Here is a tiny trained network, its code and every weight. The questions are about switching its units off for an input and a target symbol, where a switched-off unit gives its printed mean instead of its output.

import numpy as np


def w(rows, s, z=0):
    codes = np.array(rows[::2]) - 128.0
    scale = np.full(codes.shape[1], s)
    scale[-1] = z or s
    return codes * scale


def norm(h):
    return h / np.sqrt((h * h).mean(-1, keepdims=True) + 1e-5)


def f(y):
    return np.maximum(y, 0)


def softmax(a):
    e = np.exp(a - a.max(-1, keepdims=True))
    return e / e.sum(-1, keepdims=True)


def log_softmax(a):
    a = a - a.max(-1, keepdims=True)
    return a - np.log(np.exp(a).sum(-1, keepdims=True))


def net(x, mask):
    ids = ['αβδζξπτφψ'.index(c) for c in x.split()]
    T = len(ids)
    res = E[ids] + P[:T]
    r = norm(res)
    for j in range(3):
        rows = slice(2 * j, 2 * j + 2)
        q, k, v = (r @ M[0][rows].T for M in (Q, K, V))
        z = softmax(np.where(np.tri(T) > 0, q @ k.T / 2**0.5, -1e9)) @ v
        o = O[0][rows]
        res = res + np.where(mask[j], z, o[:, -1]) @ o[:, :-1]
    y = f(norm(res) @ A[0][:, :-1].T + A[0][:, -1])
    res = res + np.where(mask[3:7], y, B[0][:, -1]) @ B[0][:, :-1]
    return log_softmax(norm(res)[-1] @ U[:, :-1].T + U[:, -1])


Q, K, V, O, A, B = {}, {}, {}, {}, {}, {}
E = w([
[157,163,102,180,128],'α',
[153,176,43,100,112],'β',
[193,132,90,111,100],'δ',
[164,143,121,168,129],'ζ',
[25,1,59,83,90],'ξ',
[169,125,145,94,162],'π',
[199,93,153,147,108],'τ',
[116,191,90,140,165],'φ',
[135,140,158,149,197],'ψ',
],0.0012)
P = w([
[90,171,172,109,36],'0',
[151,72,76,140,209],'1',
[138,64,119,53,229],'2',
[210,183,134,158,164],'3',
[139,69,62,242,159],'4',
[156,98,155,21,197],'5',
[236,133,165,130,180],'6',
[102,16,31,211,253],'7',
],0.0013)
Q[0] = w([
[48,6,62,1,220],'H0',
[200,213,228,11,121],'H0',
[165,55,86,120,216],'H1',
[80,113,91,123,91],'H1',
[236,82,54,170,199],'H2',
[185,107,57,97,243],'H2',
],0.0068)
K[0] = w([
[184,215,188,90,128],'H0',
[154,151,92,246,111],'H0',
[126,149,169,118,67],'H1',
[125,110,129,91,152],'H1',
[93,105,141,98,76],'H2',
[91,81,110,97,90],'H2',
],0.011)
V[0] = w([
[178,64,185,125,100],'H0',
[181,116,57,111,81],'H0',
[54,104,91,185,184],'H1',
[147,130,135,254,110],'H1',
[111,140,162,106,47],'H2',
[84,60,103,141,133],'H2',
],0.0062)
O[0] = w([
[122,165,207,44,1,92],'H0',
[4,114,114,168,71,162],'H0',
[115,62,196,77,153,5],'H1',
[102,59,50,26,137,131],'H1',
[72,119,163,86,202,232],'H2',
[118,39,148,142,65,135],'H2',
],0.0055,0.0031)
A[0] = w([
[133,32,168,213,69,51],'N0',
[142,60,123,158,158,228],'N1',
[91,208,182,33,68,3],'N2',
[83,253,149,62,163,156],'N3',
],0.005,0.002)
B[0] = w([
[194,97,115,148,192,217],'N0',
[98,154,168,92,72,239],'N1',
[86,114,183,187,253,153],'N2',
[160,72,150,99,49,253],'N3',
],0.0066,0.0032)
U = w([
[91,106,60,62,123,41],'α',
[58,176,80,209,117,108],'β',
[29,156,120,135,23,194],'δ',
[127,100,99,52,86,71],'ζ',
[187,64,139,177,148,13],'ξ',
[181,201,171,141,65,174],'π',
[70,100,240,101,154,154],'τ',
[143,154,85,158,254,254],'φ',
[241,138,138,57,149,117],'ψ',
],0.0098,0.0018)

Each question gives the input, a string of symbols that net reads in full, and the target symbol t.
The units are the heads (2 rows each of Q, K, V and O) and the neurons (one row each of A and B). Each row of codes is followed by its name. A weight is (code - 128) times the scale printed after its matrix; where a second scale follows, it is the last column's (O, A, B and U).
mask holds one flag per unit, heads first, then neurons. A switched-off unit (its flag False) gives its mean, the last column of its rows in O or B, instead of its output. The means were averaged over made-up inputs and are rounded, as every weight is.
A unit's drop is (log p(t) with every unit on - log p(t) with that unit switched off) / (log p(t) with every unit on - log p(t) with every unit switched off).
The circuit of an input: a set's keep is (log p(t) with only the set's units on - log p(t) with every unit switched off) / (log p(t) with every unit on - log p(t) with every unit switched off). Starting from all 7 units, units are removed one at a time, each time the one whose removal leaves the highest keep (on an exact tie, the one counted first), for as long as the keep stays at least 0.8.
circuit, biggest first: the units of the circuit, biggest drop first
most important unit: the unit with the biggest drop
top k neurons: the k neurons with the biggest drops, biggest first
heads that matter: for each layer, one digit per head in row order, 1 if its drop is at least 0.15 and else 0, layers parted by /
input ψ τ ψ π ξ, target ψ: circuit, biggest first	(H0)
input δ δ π ζ π β φ β, target β: top 2 neurons	(N1 N0)
input φ ψ τ, target φ: heads that matter	100
input φ φ φ ξ φ, target ξ: circuit, biggest first	(H2 N0)
input φ ψ ξ τ β τ, target ξ: circuit, biggest first	(H2 N3)
input π δ τ φ δ ξ, target π: circuit, biggest first	(H1 H0)
input φ φ β ξ φ δ β, target ξ: circuit, biggest first	(H2 H0)
input δ δ β, target δ: heads that matter	110
input δ ψ φ π ζ ψ φ δ, target ψ: heads that matter	101
input φ τ τ φ τ, target τ: circuit, biggest first	(H0 N2)
input τ ζ φ ξ, target δ: circuit, biggest first	(H2 H0 N3)
input δ ξ δ δ α δ β ψ, target β: heads that matter	011
input α ζ δ ζ δ α δ, target δ: heads that matter	100
input δ ζ δ π α, target δ: most important unit	H0
input δ β ξ α, target β: heads that matter	001
input ζ β φ α φ ψ φ β, target ψ: heads that matter	100
input δ δ ξ, target β: heads that matter	011
input φ δ α π δ β ζ τ, target β: circuit, biggest first	(H2 N0)
input δ δ φ φ φ δ ξ δ, target β: top 2 neurons	(N3 N1)
input ξ φ φ δ, target τ: circuit, biggest first	(H2)
input ξ ξ φ τ ξ δ ψ, target τ: heads that matter	011
input ξ ξ π ξ φ, target τ: heads that matter	010
input ξ φ β φ δ, target τ: heads that matter	010
input φ φ ξ β ψ δ, target ξ: heads that matter	011
input β ζ φ, target β: heads that matter	110
input τ δ α ψ ξ ξ, target ψ: heads that matter	101
input φ ζ π, target φ: circuit, biggest first	(H0)
input φ φ φ δ φ ξ φ β, target ξ: top 3 neurons	(N0 N1 N3)
